K171: [-2.6,-20.8,-15.0,-11.1,-4.3,38.9,39.5,-34.1,20.0,-14.2,-25.2,19.2,-18.0,14.3,5.6,-10.5,-11.0,-7.1,30.1,18.8,5.1,7.2,9.6,5.0,18.6,-30.4,24.4,5.1,-1.6,-4.6,15.3,46.3,-3.7,-10.1,-13.4,-19.6,-18.5,21.7,-5.7,-3.2,-31.2,-25.6,-2.3,9.1,-23.6,-0.3,-4.9,8.9,1.9,-5.5,-2.4,-17.1,19.2,-28.4,6.7,8.4,-12.0,21.0,1.8,-22.8,10.1,8.6,0.8]
K45: [8.4,-5.9,3.5,2.0,-3.4,20.9,39.9,-35.0,-21.1,-12.6,7.3,-7.7,-33.0,2.3,-9.5,13.2,10.2,13.3,-44.1,1.1,-30.7,1.0,-2.0,-34.7,-13.1,14.2,-26.1,13.9,-14.8,-2.0,-6.3,16.9,16.1,-7.5,53.6,-33.9,3.7,8.3,25.4,6.0,5.9,-22.2,26.8,-13.5,0.3,23.4,-8.8,-2.5,6.6,15.2,-1.9,7.6,5.0,-13.0,-4.5,12.5,46.2,27.9,-0.1,-15.6,-11.7,6.6,-7.0]
K751: [-0.6,-20.0,-1.6,3.1,14.5,6.5,-88.3,-5.1,5.6,7.5,-21.3,12.4,9.0,-4.0,12.6,-0.2,-17.3,-1.0,7.8,9.5,6.3,-8.6,-27.8,-19.1,6.1,-39.6,-14.2,-6.5,-2.7,-4.8,3.8,35.6,-20.3,-2.9,16.0,-23.2,-61.1,-1.0,5.0,20.2,-3.0,-6.1,6.6,-12.6,-37.7,-0.9,27.5,-18.8,-10.5,-5.7,6.5,-1.0,3.6,-6.4,3.2,-0.4,29.7,29.7,8.7,-38.5,-19.1,1.7,-6.8]
K490: [21.1,0.8,-4.3,10.8,-5.8,0.5,-48.8,-22.1,24.5,-16.6,-36.4,8.6,-0.6,-14.5,9.5,-20.6,-31.9,3.2,37.9,-14.0,-2.9,12.1,9.5,22.9,-3.1,-18.4,41.3,-4.1,11.8,53.6,4.2,13.5,13.8,2.0,-33.9,-22.1,5.7,2.7,2.8,27.6,0.9,22.6,-7.4,1.6,11.2,5.5,-8.7,1.7,-1.5,-15.4,52.8,47.8,-22.2,-12.1,-12.3,10.9,-37.6,18.5,24.7,30.4,11.2,-1.1,-7.7]
K250: [2.3,31.6,0.2,-10.3,-35.9,13.3,-8.1,1.5,0.1,8.9,-19.5,-24.4,-3.6,4.8,11.7,-1.9,10.1,23.1,-50.5,13.1,-1.4,11.2,16.1,24.6,1.0,56.8,-6.9,5.3,18.0,21.8,3.6,-10.2,0.6,-17.3,-17.4,9.4,35.1,-13.0,-21.7,-8.5,7.0,0.6,-25.8,39.6,24.5,1.2,18.4,1.0,5.1,-0.5,-10.7,42.9,-6.4,11.4,15.7,-14.6,-16.9,-0.1,19.1,-5.6,-11.7,-1.1,-11.5]
K551: [-0.7,19.7,-8.6,7.7,4.9,18.3,-7.4,47.5,-30.2,-28.9,-12.4,21.5,24.2,0.3,24.0,7.4,-29.7,-1.5,0.2,-8.3,-9.2,10.5,-11.8,-7.3,-17.8,22.6,-30.7,-13.7,-25.2,39.9,-3.3,-51.2,-6.8,-11.3,-10.8,24.0,43.2,-2.7,-7.8,-0.2,11.7,23.0,2.0,32.1,-25.7,-17.6,-9.3,10.9,1.8,16.2,-14.3,6.5,-8.3,6.4,-6.1,-12.9,-45.4,3.2,21.6,57.0,23.2,-3.9,0.7]
diff K250: [2.3,31.6,0.2,-10.3,-35.9,13.3,-8.1,1.5,0.1,8.9,-19.5,-24.4,-3.6,4.8,11.7,-1.9,10.1,23.1,-50.5,13.1,-1.4,11.2,16.1,24.6,1.0,56.8,-6.8,5.3,18.0,21.8,3.6,-10.2,0.6,-17.3,-17.4,9.4,35.1,-13.0,-21.7,-8.5,7.0,0.6,-25.8,39.6,24.5,1.2,18.4,1.0,5.1,-0.5,-10.7,42.9,-6.4,11.4,15.7,-14.6,-16.9,-0.1,19.1,-5.6,-11.7,-1.1,-11.5]
27, [-6.9]
diff K551: [-0.7,19.7,-8.6,7.7,4.9,18.3,-7.4,47.5,-30.2,-28.9,-12.4,21.5,24.2,0.3,24.0,7.4,-29.7,-1.5,0.2,-8.3,-9.2,10.5,-11.8,-7.3,-17.8,22.6,-30.7,-13.7,-25.2,39.9,-3.3,-51.2,-6.8,-11.3,-10.8,24.0,43.2,-2.7,-7.8,-0.2,11.7,23.0,2.0,32.1,-25.7,-17.6,-9.3,11.0,1.8,16.2,-14.3,6.5,-8.3,6.4,-6.1,-12.9,-45.4,3.2,21.6,57.0,23.2,-3.9,0.7]
48, [10.9]
diff K250: [2.3,31.6,0.2,-10.3,-35.9,13.3,-8.1,1.5,0.1,8.9,-19.5,-24.4,-3.6,4.8,11.7,-1.9,10.1,23.1,-50.5,13.1,-1.4,11.2,16.1,24.6,1.0,56.8,-6.9,5.3,18.0,21.8,3.6,-10.2,0.6,-17.3,-17.4,9.4,35.1,-13.0,-21.7,-8.6,7.0,0.6,-25.8,39.6,24.5,1.2,18.4,1.0,5.1,-0.5,-10.7,42.9,-6.4,11.4,15.7,-14.6,-16.9,-0.1,19.1,-5.6,-11.7,-1.1,-11.5]
40, [-8.5]
diff K751: [-0.6,-20.0,-1.6,3.1,14.5,6.5,-88.3,-5.1,5.6,7.6,-21.3,12.4,9.0,-4.0,12.6,-0.2,-17.3,-1.0,7.8,9.5,6.3,-8.6,-27.8,-19.1,6.1,-39.6,-14.2,-6.5,-2.7,-4.8,3.8,35.6,-20.3,-2.9,16.0,-23.2,-61.1,-1.0,5.0,20.2,-3.0,-6.1,6.6,-12.6,-37.7,-0.9,27.5,-18.8,-10.5,-5.7,6.5,-1.0,3.6,-6.4,3.2,-0.4,29.7,29.7,8.7,-38.5,-19.1,1.7,-6.8]
10, [7.5]
diff K490: [21.1,0.8,-4.3,10.8,-5.8,0.5,-48.8,-22.1,24.5,-16.6,-36.4,8.6,-0.6,-14.5,9.5,-20.6,-31.9,3.2,37.9,-14.0,-2.9,12.1,9.5,22.9,-3.1,-18.4,41.3,-4.1,11.8,53.6,4.2,13.5,13.8,2.0,-33.9,-22.1,5.7,2.6,2.8,27.6,0.9,22.6,-7.4,1.6,11.2,5.5,-8.7,1.7,-1.5,-15.4,52.8,47.8,-22.2,-12.1,-12.3,10.9,-37.6,18.5,24.7,30.4,11.2,-1.1,-7.7]
38, [2.7]

